Below are the code and all the weights of a small trained network. Each question names an input and a class and asks about switching units off, where a switched-off unit gives its printed mean instead of its output.

import numpy as np


def w(rows, s, z=0):
    codes = np.array(rows[::2]) - 128.0
    scale = np.full(codes.shape[1], s)
    scale[-1] = z or s
    return codes * scale


def f(y):
    return y / 2 * (1 + np.tanh(0.7978845608 * (y + 0.044715 * y**3)))


def log_softmax(a):
    a = a - a.max(-1, keepdims=True)
    return a - np.log(np.exp(a).sum(-1, keepdims=True))


def net(x, mask):
    res = np.array(x, float).reshape(1, 6) / 4 @ E
    y = f(res @ A[0][:, :-1].T + A[0][:, -1])
    res = res + np.where(mask, y, B[0][:, -1]) @ B[0][:, :-1]
    return log_softmax(res[-1] @ U[:, :-1].T + U[:, -1])


A, B = {}, {}
E = w([
[91,209,97,32,223,197,103],'x0',
[102,73,232,118,189,76,3],'x1',
[209,195,40,202,196,38,74],'x2',
[130,124,132,128,128,131,127],'x3',
[42,139,146,246,171,193,162],'x4',
[131,134,125,134,137,121,129],'x5',
],0.0056)
A[0] = w([
[50,130,146,207,147,175,145,76],'n0',
[172,85,124,191,79,63,132,88],'n1',
[160,81,178,176,80,84,173,17],'n2',
[97,114,188,159,159,130,74,68],'n3',
[104,181,116,51,191,173,120,41],'n4',
[133,141,44,136,92,156,192,32],'n5',
[72,123,144,202,163,154,162,23],'n6',
[136,99,153,28,54,113,114,204],'n7',
[111,195,130,71,172,176,118,10],'n8',
[135,157,71,132,83,161,197,67],'n9',
[122,122,54,136,79,146,172,39],'n10',
[40,50,254,53,58,206,206,150],'n11',
[152,77,173,179,68,96,159,36],'n12',
[134,84,182,135,188,92,57,145],'n13',
[148,77,154,178,62,99,147,10],'n14',
[106,182,105,60,205,157,125,53],'n15',
[172,118,140,49,98,70,134,41],'n16',
[102,90,198,127,152,110,56,40],'n17',
[180,132,141,57,86,78,137,24],'n18',
[29,144,157,211,160,134,147,254],'n19',
[82,146,158,210,146,199,174,217],'n20',
[88,93,199,116,167,76,84,24],'n21',
],0.007,0.0029)
B[0] = w([
[151,80,38,52,90,160,56,163],'n0',
[108,106,191,221,207,154,120,167],'n1',
[55,101,209,205,174,255,47,151],'n2',
[108,172,119,65,36,139,168,146],'n3',
[91,54,198,235,206,220,63,161],'n4',
[35,222,220,63,46,132,199,154],'n5',
[110,90,43,71,43,199,12,145],'n6',
[156,66,43,96,133,53,111,185],'n7',
[41,82,211,214,159,217,32,147],'n8',
[38,221,211,52,82,126,182,160],'n9',
[40,226,207,93,86,200,159,144],'n10',
[182,137,94,217,244,23,212,254],'n11',
[93,86,186,195,183,238,56,156],'n12',
[100,224,173,68,74,72,243,173],'n13',
[50,122,206,200,171,231,25,149],'n14',
[119,100,209,231,213,203,62,161],'n15',
[63,61,25,73,60,157,82,143],'n16',
[53,234,197,65,19,125,230,152],'n17',
[59,65,25,101,102,199,32,140],'n18',
[198,85,59,60,111,98,106,202],'n19',
[161,98,40,86,89,84,115,196],'n20',
[61,233,191,60,24,139,178,148],'n21',
],0.0058,0.0075)
U = w([
[18,238,235,35,14,164,218,32],'0',
[61,38,233,211,205,240,29,18],'1',
[189,133,83,175,222,11,198,187],'2',
[182,101,106,100,142,107,137,254],'3',
[176,99,115,92,132,94,147,225],'4',
[120,26,1,17,40,154,27,9],'5',
],0.0058,0.0043)

Each question gives the input, the list of numbers given to net, and the class t.
The units are the neurons (one row each of A and B). Each row of codes is followed by its name. A weight is (code - 128) times the scale printed after its matrix; where a second scale follows, it is the last column's (A, B and U).
mask holds one flag per neuron, in row order. A switched-off neuron (its flag False) gives its mean, the last column of its row in B, instead of its output. The means were averaged over made-up inputs and are rounded, as every weight is.
A unit's drop is (log p(t) with every unit on - log p(t) with that unit switched off) / (log p(t) with every unit on - log p(t) with every unit switched off).
The circuit of an input: a set's keep is (log p(t) with only the set's units on - log p(t) with every unit switched off) / (log p(t) with every unit on - log p(t) with every unit switched off). Starting from the 12 units with the biggest drops (on a tie, the unit counted first), units are removed one at a time, each time the one whose removal leaves the highest keep (on an exact tie, the one counted first), for as long as the keep stays at least 0.8.
circuit, biggest first: the units of the circuit, biggest drop first
unit that matters most: the unit with the biggest drop
top k neurons: the k neurons with the biggest drops, biggest first
drop of u: that unit's drop, to one decimal
input [4,-1,2,3,5,-4], class 5: unit that matters most : n11
input [0,5,-5,0,7,-6], class 5: top 4 neurons : n0; n6; n19; n20
input [7,-7,7,-1,-1,4], class 0: circuit, biggest first : n5; n11
input [1,4,-4,0,6,-3], class 5: circuit, biggest first : n0; n19
input [-5,-6,1,5,5,2], class 0: circuit, biggest first : n5; n9
input [7,8,-4,5,-1,-4], class 0: top 3 neurons : n17; n21; n13
input [-3,8,-7,-4,0,0], class 0: top 2 neurons : n17; n21
input [3,-7,1,-7,-7,0], class 0: top 2 neurons : n5; n9
input [7,-5,-8,8,-7,0], class 2: top 2 neurons : n11; n7
input [-8,5,-7,-4,-3,4], class 1: top 3 neurons : n2; n12; n14
input [7,2,-5,-7,-3,3], class 1: top 2 neurons : n4; n8
input [-1,-7,7,1,3,6], class 0: top 3 neurons : n5; n11; n9
input [-7,7,-4,0,-1,3], class 0: top 4 neurons : n17; n21; n13; n3
input [-8,-6,8,-5,-5,-8], class 1: unit that matters most : n1
input [7,-3,-5,6,-1,-2], class 1: top 2 neurons : n4; n8
input [-8,-6,7,-3,-6,4], class 1: drop of n2 : 0.1
input [3,6,-8,2,8,5], class 2: drop of n11 : 1.5
input [-3,6,-8,4,0,-6], class 2: drop of n11 : 1.5
